Below is a small trained network, with its code and all its weights. Each question gives an input and a target symbol and asks what happens when units are switched off, that is, made to give their printed mean instead of their output.

import numpy as np


def w(rows, s, z=0):
    codes = np.array(rows[::2]) - 128.0
    scale = np.full(codes.shape[1], s)
    scale[-1] = z or s
    return codes * scale


def f(y):
    return y / 2 * (1 + np.tanh(0.7978845608 * (y + 0.044715 * y**3)))


def softmax(a):
    e = np.exp(a - a.max(-1, keepdims=True))
    return e / e.sum(-1, keepdims=True)


def log_softmax(a):
    a = a - a.max(-1, keepdims=True)
    return a - np.log(np.exp(a).sum(-1, keepdims=True))


def net(x, mask):
    ids = ['αβγδεζηλμξπστφψ'.index(c) for c in x.split()]
    T = len(ids)
    res = E[ids] + P[:T]
    q, k, v = (res @ M[0].T for M in (Q, K, V))
    z = softmax(np.where(np.tri(T) > 0, q @ k.T / 2**0.5, -1e9)) @ v
    res = res + np.where(mask[0], z, O[0][:, -1]) @ O[0][:, :-1]
    y = f(res @ A[0][:, :-1].T + A[0][:, -1])
    res = res + np.where(mask[1:9], y, B[0][:, -1]) @ B[0][:, :-1]
    return log_softmax(res[-1] @ U[:, :-1].T + U[:, -1])


Q, K, V, O, A, B = {}, {}, {}, {}, {}, {}
E = w([
[151,72,132,105,94,168],'α',
[142,77,103,103,98,149],'β',
[252,181,133,153,16,59],'γ',
[115,155,82,140,185,39],'δ',
[95,84,171,125,214,100],'ε',
[104,114,97,117,149,122],'ζ',
[144,163,147,45,41,100],'η',
[148,142,125,93,123,82],'λ',
[129,145,28,112,109,63],'μ',
[175,125,88,127,90,126],'ξ',
[207,188,173,147,116,75],'π',
[122,114,164,116,151,121],'σ',
[155,119,49,83,23,77],'τ',
[226,75,154,192,121,129],'φ',
[175,106,140,113,76,145],'ψ',
],0.014)
P = w([
[154,97,107,121,178,139],'0',
[188,142,126,169,148,202],'1',
[44,69,164,200,75,35],'2',
[166,73,114,73,167,112],'3',
[147,184,103,147,148,205],'4',
[69,107,154,175,89,35],'5',
[197,67,110,37,175,89],'6',
[124,212,96,141,144,199],'7',
[95,134,142,163,96,10],'8',
[229,56,105,2,180,62],'9',
[101,160,101,166,141,197],'10',
[119,124,157,165,120,16],'11',
],0.013)
Q[0] = w([
[144,166,98,126,186,249],'H1',
[63,156,147,204,81,111],'H1',
],0.013)
K[0] = w([
[24,182,128,252,85,253],'H1',
[153,19,144,139,161,160],'H1',
],0.011)
V[0] = w([
[210,200,255,119,32,144],'H1',
[81,167,16,29,35,117],'H1',
],0.0082)
O[0] = w([
[96,194,231,80,36,94,204],'H1',
[11,46,77,166,79,148,7],'H1',
],0.012,0.002)
A[0] = w([
[127,110,181,121,172,247,107],'N1',
[157,154,161,128,119,205,1],'N2',
[48,110,143,182,93,109,16],'N3',
[115,108,159,146,191,65,172],'N4',
[103,170,190,129,126,150,219],'N5',
[138,78,113,148,113,43,183],'N6',
[130,140,146,195,63,92,185],'N7',
[160,104,139,150,71,171,175],'N8',
],0.013,0.0054)
B[0] = w([
[110,2,127,76,174,131,153],'N1',
[116,70,152,166,102,252,162],'N2',
[187,173,184,88,232,243,168],'N3',
[146,144,52,77,60,126,206],'N4',
[78,64,144,184,153,53,218],'N5',
[115,92,148,176,83,146,246],'N6',
[55,192,109,40,189,183,223],'N7',
[105,167,81,60,94,122,169],'N8',
],0.0096,0.011)
U = w([
[148,138,161,126,172,204,128],'α',
[112,121,102,91,130,167,99],'β',
[38,130,145,93,93,59,32],'γ',
[147,140,53,88,71,125,155],'δ',
[118,123,148,34,242,112,19],'ε',
[111,127,91,189,212,176,119],'ζ',
[67,102,155,75,85,160,93],'η',
[117,145,89,179,68,150,166],'λ',
[99,24,161,227,117,83,166],'μ',
[96,165,161,182,153,155,224],'ξ',
[189,158,164,102,81,37,203],'π',
[150,192,120,44,192,173,1],'σ',
[79,69,128,115,70,177,62],'τ',
[254,160,105,205,136,93,107],'φ',
[120,173,86,164,130,145,247],'ψ',
],0.0098,0.0055)

Each question gives the input, a string of symbols that net reads in full, and the target symbol t.
The units are the heads (2 rows each of Q, K, V and O) and the neurons (one row each of A and B). Each row of codes is followed by its name. A weight is (code - 128) times the scale printed after its matrix; where a second scale follows, it is the last column's (O, A, B and U).
mask holds one flag per unit, heads first, then neurons. A switched-off unit (its flag False) gives its mean, the last column of its rows in O or B, instead of its output. The means were averaged over made-up inputs and are rounded, as every weight is.
A unit's drop is (log p(t) with every unit on - log p(t) with that unit switched off) / (log p(t) with every unit on - log p(t) with every unit switched off).
The circuit of an input: a set's keep is (log p(t) with only the set's units on - log p(t) with every unit switched off) / (log p(t) with every unit on - log p(t) with every unit switched off). Starting from all 9 units, units are removed one at a time, each time the one whose removal leaves the highest keep (on an exact tie, the one counted first), for as long as the keep stays at least 0.8.
units of the circuit, in order: the units of the circuit, biggest drop first
unit that matters most: the unit with the biggest drop
top k neurons: the k neurons with the biggest drops, biggest first
drop of u: that unit's drop, to one decimal
input ε π ε μ σ φ δ π μ, target μ: units of the circuit, in order	[H1, N6]
input τ φ λ φ ζ η π φ φ π τ τ, target γ: units of the circuit, in order	[H1, N7, N3]
input ε λ σ φ φ φ η ζ, target ζ: top 3 neurons	[N4, N8, N6]
input φ τ ξ τ μ π γ ψ ψ, target ε: unit that matters most	N3
input φ ε η γ ζ σ, target ε: units of the circuit, in order	[N3, H1, N7, N5]
input γ φ ψ ε σ μ, target φ: units of the circuit, in order	[H1, N7]
input φ ψ π δ η, target γ: units of the circuit, in order	[H1, N5]
input ψ δ φ φ ε ζ φ α β β σ, target μ: units of the circuit, in order	[N7, N3]
input φ ε φ π α, target τ: units of the circuit, in order	[N1, N2]
input ψ δ φ β γ, target σ: units of the circuit, in order	[N7, N6]
input φ β φ ψ φ σ β ζ μ ψ, target μ: units of the circuit, in order	[H1, N7]
input π π φ λ φ λ φ φ ε ψ, target π: units of the circuit, in order	[N7, N2]
input ε π γ φ, target γ: units of the circuit, in order	[H1, N5, N7]
input μ δ φ ε σ φ μ ε ε, target ζ: units of the circuit, in order	[H1, N3]
input γ η δ φ γ μ μ π, target γ: units of the circuit, in order	[H1, N5]
input φ φ ζ δ ζ ε τ φ φ, target α: units of the circuit, in order	[N3, H1]
input η α ξ φ τ ε η π ε, target σ: top 3 neurons	[N3, N7, N4]
input φ δ φ ψ π, target ξ: top 4 neurons	[N2, N5, N4, N1]
input ξ φ σ η π φ, target σ: top 3 neurons	[N3, N7, N8]
input π φ φ ε γ δ φ φ τ, target π: top 2 neurons	[N2, N3]
input α ξ φ π ζ π, target γ: top 2 neurons	[N7, N5]
input ξ π τ σ φ ε α β μ π φ ε, target γ: top 3 neurons	[N5, N7, N4]
input π φ ε τ π φ μ φ φ τ, target τ: drop of H1	1.1
input γ φ φ σ φ ψ π ψ μ, target γ: drop of H1	1.3
input ψ φ π ψ τ π ψ φ π φ η, target γ: drop of H1	0.5
input φ ε σ π ζ π ε η φ, target φ: drop of N8	0.0
